Below are the code and all the weights of a small trained network. Each question names an input and a class and asks about switching units off, where a switched-off unit gives its printed mean instead of its output.

import numpy as np


def w(rows, s, z=0):
    codes = np.array(rows[::2]) - 128.0
    scale = np.full(codes.shape[1], s)
    scale[-1] = z or s
    return codes * scale


def f(y):
    return np.maximum(y, 0)


def log_softmax(a):
    a = a - a.max(-1, keepdims=True)
    return a - np.log(np.exp(a).sum(-1, keepdims=True))


def net(x, mask):
    res = np.array(x, float).reshape(1, 7) / 4 @ E
    y = f(res @ A[0][:, :-1].T + A[0][:, -1])
    res = res + np.where(mask, y, B[0][:, -1]) @ B[0][:, :-1]
    return log_softmax(res[-1] @ U[:, :-1].T + U[:, -1])


A, B = {}, {}
E = w([
[134,134,133,136,124,126,132,130],'x0',
[158,145,186,14,80,108,152,51],'x1',
[173,207,78,132,122,79,37,51],'x2',
[237,75,94,140,114,193,135,106],'x3',
[78,98,129,161,7,139,104,113],'x4',
[140,68,145,183,144,44,145,65],'x5',
[130,132,131,133,127,129,130,128],'x6',
],0.012)
A[0] = w([
[165,132,195,97,113,101,141,126,85],'n1',
[113,89,112,174,172,94,136,97,3],'n2',
[152,136,88,124,95,90,46,139,113],'n3',
[118,72,141,131,136,102,167,129,114],'n4',
[102,114,101,192,63,138,111,138,81],'n5',
[144,142,97,134,118,121,62,130,139],'n6',
[114,81,180,131,116,146,177,189,90],'n7',
[99,180,137,112,126,88,110,146,65],'n8',
[163,117,158,68,93,132,150,82,45],'n9',
[145,104,164,156,100,113,138,92,60],'n10',
[52,171,126,153,100,105,128,115,105],'n11',
[137,106,182,178,134,113,146,63,49],'n12',
[44,158,144,116,140,106,143,123,56],'n13',
[151,197,122,99,203,168,157,158,88],'n14',
[198,96,119,109,180,144,123,135,121],'n15',
[146,162,153,74,99,136,173,112,92],'n16',
[91,101,117,130,26,145,97,120,69],'n17',
[120,90,158,117,157,126,164,151,85],'n18',
[117,140,157,151,115,150,124,111,200],'n19',
[127,96,87,216,151,166,83,150,142],'n20',
[151,131,98,93,123,201,104,140,75],'n21',
[151,175,82,122,146,97,85,107,99],'n22',
[143,91,125,142,137,89,105,99,86],'n23',
[107,129,92,89,111,163,113,138,29],'n24',
[136,105,173,112,136,116,132,85,93],'n25',
[140,174,170,67,106,128,150,130,88],'n26',
[122,191,139,101,102,221,102,172,90],'n27',
[187,92,112,107,123,153,126,129,38],'n28',
[150,134,180,71,108,100,150,96,47],'n29',
[190,107,74,121,162,170,146,105,109],'n30',
[140,147,90,206,168,121,115,188,106],'n31',
[168,154,80,137,103,112,97,102,96],'n32',
[131,147,91,115,127,117,91,110,74],'n33',
[162,147,144,111,254,103,148,134,60],'n34',
[108,129,103,186,179,137,114,179,153],'n35',
[130,187,131,110,95,180,116,179,92],'n36',
[152,86,159,116,93,155,175,199,110],'n37',
[74,189,163,108,175,68,148,163,74],'n38',
[144,51,135,148,144,50,123,98,156],'n39',
[161,147,92,139,149,152,189,97,102],'n40',
[149,178,84,144,120,103,97,100,104],'n41',
[168,96,117,163,53,180,127,110,84],'n42',
[92,87,179,116,148,201,167,153,90],'n43',
],0.014,0.0023)
B[0] = w([
[83,113,94,92,147,150,74,83,195],'n1',
[115,133,103,147,89,132,89,140,187],'n2',
[113,153,172,137,150,156,155,95,217],'n3',
[144,212,176,220,104,142,77,128,186],'n4',
[88,105,95,82,77,113,185,114,220],'n5',
[149,141,155,139,158,172,169,86,198],'n6',
[119,130,188,146,151,193,144,75,249],'n7',
[206,93,154,145,150,144,124,164,179],'n8',
[98,68,92,97,187,171,103,105,239],'n9',
[117,127,110,114,100,121,101,154,190],'n10',
[192,67,154,117,163,111,179,162,194],'n11',
[116,150,104,178,96,136,87,171,201],'n12',
[209,71,142,160,209,99,163,175,197],'n13',
[95,166,119,101,57,102,165,149,237],'n14',
[168,100,127,107,132,61,168,168,222],'n15',
[81,89,96,118,134,143,96,105,212],'n16',
[72,123,121,44,49,26,255,138,245],'n17',
[128,179,176,161,117,153,137,93,197],'n18',
[109,128,125,110,116,97,160,120,158],'n19',
[92,86,98,89,167,159,105,110,246],'n20',
[146,155,104,181,123,112,113,179,212],'n21',
[143,201,166,161,139,176,174,81,219],'n22',
[151,180,137,149,89,122,79,160,189],'n23',
[126,173,114,144,118,114,91,165,173],'n24',
[78,116,85,133,137,135,101,124,187],'n25',
[69,81,102,142,136,142,101,122,210],'n26',
[135,190,88,210,88,95,50,149,243],'n27',
[184,110,120,132,163,106,135,141,206],'n28',
[76,86,80,109,177,175,113,111,222],'n29',
[190,102,148,116,178,84,143,170,235],'n30',
[66,68,62,85,167,179,70,85,234],'n31',
[153,166,177,148,146,156,136,109,225],'n32',
[141,167,152,153,150,173,131,84,182],'n33',
[42,174,144,33,9,54,237,111,249],'n34',
[84,100,103,72,160,136,101,85,231],'n35',
[115,160,97,175,60,132,47,171,215],'n36',
[162,171,164,143,128,181,148,106,245],'n37',
[203,80,131,126,195,92,135,223,224],'n38',
[141,210,99,198,73,95,38,181,229],'n39',
[157,106,120,118,156,89,147,165,184],'n40',
[136,161,170,146,142,150,156,69,218],'n41',
[224,83,160,69,194,88,194,222,249],'n42',
[150,171,167,172,124,183,147,73,254],'n43',
],0.0084,0.013)
U = w([
[139,196,252,170,157,212,174,28,85],'0',
[47,38,13,64,197,166,80,75,67],'1',
[80,136,126,36,26,19,254,139,253],'2',
[228,66,148,120,231,63,171,236,128],'3',
[118,199,75,217,52,88,19,185,106],'4',
],0.0093,0.0017)

Each question gives the input, the list of numbers given to net, and the class t.
The units are the neurons (one row each of A and B). Each row of codes is followed by its name. A weight is (code - 128) times the scale printed after its matrix; where a second scale follows, it is the last column's (A, B and U).
mask holds one flag per neuron, in row order. A switched-off neuron (its flag False) gives its mean, the last column of its row in B, instead of its output. The means were averaged over made-up inputs and are rounded, as every weight is.
A unit's drop is (log p(t) with every unit on - log p(t) with that unit switched off) / (log p(t) with every unit on - log p(t) with every unit switched off).
The circuit of an input: a set's keep is (log p(t) with only the set's units on - log p(t) with every unit switched off) / (log p(t) with every unit on - log p(t) with every unit switched off). Starting from the 12 units with the biggest drops (on a tie, the unit counted first), units are removed one at a time, each time the one whose removal leaves the highest keep (on an exact tie, the one counted first), for as long as the keep stays at least 0.8.
circuit, biggest first: the units of the circuit, biggest drop first
most important unit: the unit with the biggest drop
k most important neurons: the k neurons with the biggest drops, biggest first
drop of u: that unit's drop, to one decimal
input [4,-7,8,-3,-5,-5,-4], class 0: circuit, biggest first -> (n22)
input [3,5,-6,-8,-6,2,-6], class 3: 2 most important neurons -> (n38; n13)
input [-4,7,-8,3,-8,4,1], class 0: 3 most important neurons -> (n43; n17; n4)
input [7,-4,5,6,3,-4,5], class 3: 2 most important neurons -> (n42; n43)
input [-3,5,-4,-5,-2,-6,4], class 4: circuit, biggest first -> (n27; n36)
input [-7,2,-7,0,7,-4,-8], class 0: 4 most important neurons -> (n43; n7; n37; n34)
input [6,-2,6,1,8,8,-3], class 2: 3 most important neurons -> (n17; n5; n27)
input [-7,-2,3,-4,-8,-7,5], class 2: 2 most important neurons -> (n34; n14)
input [-7,-6,6,-5,-3,2,-5], class 0: 2 most important neurons -> (n22; n41)
input [-8,7,-3,3,-8,-4,-2], class 2: 3 most important neurons -> (n34; n14; n31)
input [-7,3,0,1,3,4,0], class 4: 2 most important neurons -> (n34; n39)
input [0,-5,-1,-5,6,2,-7], class 2: 4 most important neurons -> (n17; n5; n9; n29)
input [-4,3,5,7,-5,8,8], class 4: 2 most important neurons -> (n39; n12)
input [5,5,5,8,-4,-7,-2], class 3: most important unit -> n30
input [5,-7,-4,1,3,7,-3], class 1: 3 most important neurons -> (n20; n31; n35)
input [-7,8,-5,7,-4,-8,-1], class 1: 4 most important neurons -> (n9; n16; n29; n39)
input [-5,-7,7,3,-8,-1,7], class 2: 3 most important neurons -> (n34; n14; n15)
input [-8,8,-2,-3,-8,-4,2], class 1: drop of n16 -> 0.4
input [8,0,-4,-6,1,-1,0], class 3: drop of n38 -> 0.3
input [4,7,0,-8,-3,-5,0], class 3: drop of n38 -> 1.8
input [5,-8,-7,7,-6,5,-1], class 1: drop of n36 -> 0.0
input [-6,-2,2,-5,3,-5,3], class 3: circuit, biggest first -> (n11)
